Below is a small trained network, with its code and all its weights. Each question gives an input and a class and asks what happens when units are switched off, that is, made to give their printed mean instead of their output.

import numpy as np


def w(rows, s, z=0):
    codes = np.array(rows[::2]) - 128.0
    scale = np.full(codes.shape[1], s)
    scale[-1] = z or s
    return codes * scale


def f(y):
    return y / 2 * (1 + np.tanh(0.7978845608 * (y + 0.044715 * y**3)))


def log_softmax(a):
    a = a - a.max(-1, keepdims=True)
    return a - np.log(np.exp(a).sum(-1, keepdims=True))


def net(x, mask):
    res = np.array(x, float).reshape(1, 2) / 4 @ E
    y = f(res @ A[0][:, :-1].T + A[0][:, -1])
    res = res + np.where(mask, y, B[0][:, -1]) @ B[0][:, :-1]
    return log_softmax(res[-1] @ U[:, :-1].T + U[:, -1])


A, B = {}, {}
E = w([
[216,194,157,113,162,101,167,118,250,103,174],'x0',
[102,145,57,142,77,98,69,161,86,58,198],'x1',
],0.012)
A[0] = w([
[64,133,133,128,117,254,118,201,85,155,38,66],'N0',
[136,72,153,149,158,146,160,127,138,163,80,69],'N1',
[82,208,62,157,103,131,142,156,115,78,216,23],'N2',
[176,113,146,147,141,119,126,60,159,141,180,30],'N3',
[119,140,118,105,162,150,176,115,146,224,106,46],'N4',
[140,91,108,147,78,104,124,108,78,84,158,254],'N5',
[85,110,100,141,53,176,100,96,101,146,117,14],'N6',
[101,110,166,136,179,141,173,108,177,179,105,223],'N7',
[154,166,133,107,164,131,117,63,135,115,121,16],'N8',
[153,198,122,115,177,150,118,120,146,158,185,39],'N9',
[191,145,201,118,145,54,137,111,209,81,136,194],'N10',
[117,144,138,87,157,202,179,132,144,170,92,38],'N11',
],0.0098,0.0064)
B[0] = w([
[151,78,108,61,44,186,146,53,73,190,134,201],'N0',
[114,156,85,143,157,12,184,240,167,64,136,165],'N1',
[122,138,72,156,74,81,219,219,153,83,102,192],'N2',
[190,28,78,35,51,92,175,149,31,198,178,152],'N3',
[144,112,25,158,89,101,203,198,185,72,170,165],'N4',
[47,190,144,176,195,143,132,129,220,123,69,216],'N5',
[161,90,96,83,61,132,250,149,117,156,153,171],'N6',
[105,182,179,180,177,177,91,173,189,64,97,213],'N7',
[195,86,72,49,48,57,240,148,88,154,201,137],'N8',
[232,67,50,85,57,104,205,90,73,185,169,158],'N9',
[137,130,186,58,139,138,162,52,113,155,114,252],'N10',
[174,104,75,198,55,29,184,212,152,99,196,162],'N11',
],0.011,0.014)
U = w([
[151,141,87,185,115,36,146,245,184,47,170,64],'0',
[203,42,102,32,59,142,159,44,45,229,141,1],'1',
[88,190,224,168,236,177,71,88,172,129,63,221],'2',
],0.011,0.0062)

Each question gives the input, the list of numbers given to net, and the class t.
The units are the neurons (one row each of A and B). Each row of codes is followed by its name. A weight is (code - 128) times the scale printed after its matrix; where a second scale follows, it is the last column's (A, B and U).
mask holds one flag per neuron, in row order. A switched-off neuron (its flag False) gives its mean, the last column of its row in B, instead of its output. The means were averaged over made-up inputs and are rounded, as every weight is.
A unit's drop is (log p(t) with every unit on - log p(t) with that unit switched off) / (log p(t) with every unit on - log p(t) with every unit switched off).
unit that matters most: the unit with the biggest drop
top k neurons: the k neurons with the biggest drops, biggest first
drop when u is switched off: that unit's drop, to one decimal
input [-4,-4], class 0: top 2 neurons	N10, N1
input [-3,1], class 2: top 2 neurons	N9, N3
input [7,6], class 1: unit that matters most	N10
input [4,-3], class 1: top 3 neurons	N5, N10, N3
input [6,5], class 1: top 4 neurons	N10, N7, N9, N1
input [-3,2], class 2: top 3 neurons	N5, N9, N3
input [-8,-8], class 0: top 2 neurons	N1, N7
input [-6,5], class 1: top 3 neurons	N0, N7, N6
input [3,-3], class 2: top 2 neurons	N7, N0
input [3,-1], class 2: top 2 neurons	N0, N6
input [7,-5], class 1: top 2 neurons	N10, N3
input [-5,-6], class 0: drop when N1 is switched off	0.3
input [2,3], class 2: drop when N11 is switched off	0.2
input [1,-3], class 2: unit that matters most	N2
input [3,3], class 2: drop when N11 is switched off	0.2
